Below is a small trained network, with its code and all its weights. Each question gives an input and a target symbol and asks what happens when units are switched off, that is, made to give their printed mean instead of their output.

import numpy as np


def w(rows, s, z=0):
    codes = np.array(rows[::2]) - 128.0
    scale = np.full(codes.shape[1], s)
    scale[-1] = z or s
    return codes * scale


def f(y):
    return np.maximum(y, 0)


def softmax(a):
    e = np.exp(a - a.max(-1, keepdims=True))
    return e / e.sum(-1, keepdims=True)


def log_softmax(a):
    a = a - a.max(-1, keepdims=True)
    return a - np.log(np.exp(a).sum(-1, keepdims=True))


def net(x, mask):
    ids = ['αβγδεηθλμξπτφψω'.index(c) for c in x.split()]
    T = len(ids)
    res = E[ids] + P[:T]
    q, k, v = (res @ M[0].T for M in (Q, K, V))
    z = softmax(np.where(np.tri(T) > 0, q @ k.T / 3**0.5, -1e9)) @ v
    res = res + np.where(mask[0], z, O[0][:, -1]) @ O[0][:, :-1]
    y = f(res @ A[0][:, :-1].T + A[0][:, -1])
    res = res + np.where(mask[1:13], y, B[0][:, -1]) @ B[0][:, :-1]
    return log_softmax(res[-1] @ U[:, :-1].T + U[:, -1])


Q, K, V, O, A, B = {}, {}, {}, {}, {}, {}
E = w([
[67,112,98,96],'α',
[86,134,98,89],'β',
[31,100,143,131],'γ',
[73,147,127,110],'δ',
[93,155,27,67],'ε',
[189,135,76,31],'η',
[150,14,3,89],'θ',
[141,98,189,50],'λ',
[135,45,86,77],'μ',
[77,76,184,121],'ξ',
[160,90,127,75],'π',
[115,164,139,102],'τ',
[118,199,41,92],'φ',
[160,151,173,82],'ψ',
[83,126,102,98],'ω',
],0.015)
P = w([
[72,124,233,236],'0',
[79,80,78,41],'1',
[110,163,197,12],'2',
[82,93,63,43],'3',
[97,152,231,38],'4',
[142,82,4,150],'5',
[92,164,220,30],'6',
[130,59,47,146],'7',
[75,136,249,49],'8',
[128,67,53,157],'9',
[48,143,239,68],'10',
[111,69,22,147],'11',
[50,159,242,69],'12',
[90,62,81,178],'13',
],0.012)
Q[0] = w([
[210,22,30,184],'h1',
[53,96,166,1],'h1',
[117,101,218,197],'h1',
],0.0088)
K[0] = w([
[87,127,144,28],'h1',
[110,192,193,254],'h1',
[87,133,93,99],'h1',
],0.008)
V[0] = w([
[138,224,198,142],'h1',
[177,239,52,113],'h1',
[11,191,70,145],'h1',
],0.011)
O[0] = w([
[34,194,70,214,153],'h1',
[39,137,130,27,4],'h1',
[117,79,3,120,173],'h1',
],0.013)
A[0] = w([
[127,110,7,135,151],'n1',
[173,89,134,112,179],'n2',
[66,79,140,76,154],'n3',
[138,204,186,112,255],'n4',
[112,128,129,121,80],'n5',
[136,89,95,129,127],'n6',
[110,190,102,160,91],'n7',
[116,165,59,160,170],'n8',
[104,162,74,150,114],'n9',
[124,119,224,119,181],'n10',
[60,84,136,148,198],'n11',
[106,223,182,167,173],'n12',
],0.012,0.0051)
B[0] = w([
[87,145,181,136,250],'n1',
[86,200,121,115,160],'n2',
[155,153,119,123,147],'n3',
[109,73,97,72,146],'n4',
[155,146,135,169,129],'n5',
[121,118,182,121,175],'n6',
[106,144,133,110,157],'n7',
[137,54,181,159,207],'n8',
[162,122,128,98,174],'n9',
[126,102,77,58,144],'n10',
[163,182,142,71,167],'n11',
[95,121,2,111,161],'n12',
],0.0092,0.021)
U = w([
[97,48,87,106,68],'α',
[102,84,166,139,141],'β',
[159,183,61,203,177],'γ',
[71,146,151,89,161],'δ',
[7,200,116,185,85],'ε',
[79,63,112,73,141],'η',
[86,85,156,125,98],'θ',
[32,118,69,140,94],'λ',
[152,129,202,120,148],'μ',
[179,18,124,73,37],'ξ',
[74,67,86,125,110],'π',
[2,199,186,106,216],'τ',
[173,143,238,170,180],'φ',
[190,57,126,77,123],'ψ',
[28,205,172,183,1],'ω',
],0.0079,0.0041)

Each question gives the input, a string of symbols that net reads in full, and the target symbol t.
The units are the heads (3 rows each of Q, K, V and O) and the neurons (one row each of A and B). Each row of codes is followed by its name. A weight is (code - 128) times the scale printed after its matrix; where a second scale follows, it is the last column's (O, A, B and U).
mask holds one flag per unit, heads first, then neurons. A switched-off unit (its flag False) gives its mean, the last column of its rows in O or B, instead of its output. The means were averaged over made-up inputs and are rounded, as every weight is.
A unit's drop is (log p(t) with every unit on - log p(t) with that unit switched off) / (log p(t) with every unit on - log p(t) with every unit switched off).
The circuit of an input: a set's keep is (log p(t) with only the set's units on - log p(t) with every unit switched off) / (log p(t) with every unit on - log p(t) with every unit switched off). Starting from the 12 units with the biggest drops (on a tie, the unit counted first), units are removed one at a time, each time the one whose removal leaves the highest keep (on an exact tie, the one counted first), for as long as the keep stays at least 0.8.
units of the circuit, in order: the units of the circuit, biggest drop first
most important unit: the unit with the biggest drop
top k neurons: the k neurons with the biggest drops, biggest first
drop of u: that unit's drop, to one decimal
input ψ ξ φ ψ ξ μ δ, target λ: top 3 neurons	n12; n4; n1
input θ γ γ γ ξ, target ξ: units of the circuit, in order	h1; n10
input φ γ ξ λ, target τ: units of the circuit, in order	h1; n1
input ξ θ ξ μ δ λ, target φ: most important unit	n12
input θ η ξ ω ξ α ξ α η π α ψ β, target ξ: units of the circuit, in order	h1; n10
input ξ λ ξ ω β, target γ: units of the circuit, in order	h1; n12
input η φ β γ α φ ψ, target η: units of the circuit, in order	h1; n4; n10
input ξ γ ψ φ, target φ: units of the circuit, in order	h1; n8; n1
input μ φ ξ ε ξ ξ γ γ φ, target ψ: units of the circuit, in order	h1; n1
input μ φ γ ξ ε ξ φ γ η, target ψ: top 3 neurons	n1; n10; n4
input θ ε ψ, target ξ: top 2 neurons	n10; n4
input φ α φ α φ ε η φ δ ε μ, target τ: top 2 neurons	n1; n11
input γ τ λ ξ η, target φ: top 2 neurons	n12; n1
input μ α α ξ β α ψ λ ξ δ ξ θ ψ, target ψ: top 2 neurons	n1; n10
input γ η α λ η φ ξ γ ξ π ξ φ ξ ξ, target φ: top neuron	n12
input μ γ γ μ η ξ π, target ψ: top 2 neurons	n10; n1
input μ β γ ξ ψ ξ β φ β ψ λ, target ψ: top 2 neurons	n10; n1
input θ γ τ, target ξ: top 3 neurons	n10; n4; n1
input ξ λ ξ ξ δ, target γ: top 2 neurons	n12; n1
input γ γ γ ω φ, target φ: drop of n8	0.4
input η γ γ τ ξ η φ π α, target η: drop of n4	0.3
input ξ ξ ψ α, target φ: drop of n12	0.1
input φ μ η α, target τ: drop of n12	0.0
